Below are the code and all the weights of a small trained network. Each question names an input and a target symbol and asks about switching units off, where a switched-off unit gives its printed mean instead of its output.

import numpy as np


def w(rows, s, z=0):
    codes = np.array(rows[::2]) - 128.0
    scale = np.full(codes.shape[1], s)
    scale[-1] = z or s
    return codes * scale


def f(y):
    return y / 2 * (1 + np.tanh(0.7978845608 * (y + 0.044715 * y**3)))


def softmax(a):
    e = np.exp(a - a.max(-1, keepdims=True))
    return e / e.sum(-1, keepdims=True)


def log_softmax(a):
    a = a - a.max(-1, keepdims=True)
    return a - np.log(np.exp(a).sum(-1, keepdims=True))


def net(x, mask):
    ids = ['γδημξσφω'.index(c) for c in x.split()]
    T = len(ids)
    res = E[ids] + P[:T]
    r = res
    for j in range(2):
        rows = slice(4 * j, 4 * j + 4)
        q, k, v = (r @ M[0][rows].T for M in (Q, K, V))
        z = softmax(np.where(np.tri(T) > 0, q @ k.T / 4**0.5, -1e9)) @ v
        o = O[0][rows]
        res = res + np.where(mask[j], z, o[:, -1]) @ o[:, :-1]
    y = f(res @ A[0][:, :-1].T + A[0][:, -1])
    res = res + np.where(mask[2:14], y, B[0][:, -1]) @ B[0][:, :-1]
    return log_softmax(res[-1] @ U[:, :-1].T + U[:, -1])


Q, K, V, O, A, B = {}, {}, {}, {}, {}, {}
E = w([
[71,141,246],'γ',
[151,232,126],'δ',
[232,222,231],'η',
[83,96,225],'μ',
[89,87,209],'ξ',
[119,182,44],'σ',
[140,80,181],'φ',
[57,118,31],'ω',
],0.012)
P = w([
[161,2,145],'0',
[90,128,128],'1',
[86,141,133],'2',
[79,151,128],'3',
[80,160,129],'4',
[74,159,127],'5',
],0.0083)
Q[0] = w([
[98,119,208],'h1',
[174,88,219],'h1',
[230,138,59],'h1',
[192,157,104],'h1',
[175,58,194],'h2',
[209,225,7],'h2',
[255,150,97],'h2',
[67,143,168],'h2',
],0.013)
K[0] = w([
[232,79,120],'h1',
[158,117,155],'h1',
[63,191,131],'h1',
[92,255,120],'h1',
[102,41,177],'h2',
[79,215,94],'h2',
[68,154,135],'h2',
[162,98,71],'h2',
],0.017)
V[0] = w([
[171,187,92],'h1',
[124,211,78],'h1',
[236,184,151],'h1',
[44,11,123],'h1',
[180,167,144],'h2',
[69,79,142],'h2',
[113,136,147],'h2',
[47,209,225],'h2',
],0.011)
O[0] = w([
[56,156,158,45],'h1',
[68,134,174,1],'h1',
[117,194,131,136],'h1',
[167,47,92,192],'h1',
[68,151,150,117],'h2',
[160,64,139,182],'h2',
[140,134,164,144],'h2',
[135,164,254,178],'h2',
],0.009,0.0057)
A[0] = w([
[78,136,160,199],'n1',
[146,97,213,80],'n2',
[40,83,83,138],'n3',
[125,152,2,252],'n4',
[115,128,56,102],'n5',
[163,134,135,106],'n6',
[148,169,111,251],'n7',
[131,92,185,183],'n8',
[180,193,140,80],'n9',
[136,190,176,161],'n10',
[114,86,150,170],'n11',
[79,121,54,48],'n12',
],0.015,0.0025)
B[0] = w([
[163,147,38,193],'n1',
[133,118,165,210],'n2',
[91,94,255,159],'n3',
[156,246,101,171],'n4',
[162,192,148,150],'n5',
[100,80,162,151],'n6',
[42,70,147,157],'n7',
[168,207,74,191],'n8',
[85,35,166,193],'n9',
[125,90,62,247],'n10',
[102,149,218,173],'n11',
[161,88,194,148],'n12',
],0.0068,0.014)
U = w([
[133,112,123,92],'γ',
[93,150,78,215],'δ',
[29,89,209,116],'η',
[171,191,82,87],'μ',
[110,125,152,84],'ξ',
[131,254,156,252],'σ',
[127,103,95,84],'φ',
[162,209,225,90],'ω',
],0.0096,0.0036)

Each question gives the input, a string of symbols that net reads in full, and the target symbol t.
The units are the heads (4 rows each of Q, K, V and O) and the neurons (one row each of A and B). Each row of codes is followed by its name. A weight is (code - 128) times the scale printed after its matrix; where a second scale follows, it is the last column's (O, A, B and U).
mask holds one flag per unit, heads first, then neurons. A switched-off unit (its flag False) gives its mean, the last column of its rows in O or B, instead of its output. The means were averaged over made-up inputs and are rounded, as every weight is.
A unit's drop is (log p(t) with every unit on - log p(t) with that unit switched off) / (log p(t) with every unit on - log p(t) with every unit switched off).
The circuit of an input: a set's keep is (log p(t) with only the set's units on - log p(t) with every unit switched off) / (log p(t) with every unit on - log p(t) with every unit switched off). Starting from the 12 units with the biggest drops (on a tie, the unit counted first), units are removed one at a time, each time the one whose removal leaves the highest keep (on an exact tie, the one counted first), for as long as the keep stays at least 0.8.
circuit, biggest first: the units of the circuit, biggest drop first
unit that matters most: the unit with the biggest drop
top k neurons: the k neurons with the biggest drops, biggest first
heads that matter: for each layer, one digit per head in row order, 1 if its drop is at least 0.15 and else 0, layers parted by /
drop when u is switched off: that unit's drop, to one decimal
input δ ω γ σ, target σ: heads that matter	01
input γ σ μ γ ξ, target ω: circuit, biggest first	(h2; n10; n9)
input δ μ φ γ, target σ: circuit, biggest first	(n9; h1)
input φ γ σ δ μ μ, target μ: circuit, biggest first	(h1; h2; n4)
input μ η δ μ η, target η: circuit, biggest first	(n9; n7; h1)
input ω γ μ γ σ, target σ: circuit, biggest first	(n4; n10)
input ξ δ δ, target δ: heads that matter	10
input φ σ η ω, target η: heads that matter	10
input γ ξ ξ ω ω ω, target ω: unit that matters most	n4
input μ φ η φ η δ, target η: top 2 neurons	(n9; n7)
input γ η γ δ, target η: drop when n9 is switched off	0.6
input μ γ φ ω, target ω: drop when n4 is switched off	0.3
input γ ξ μ φ η ω, target η: drop when h1 is switched off	0.7
input γ η γ, target ω: drop when n2 is switched off	0.1
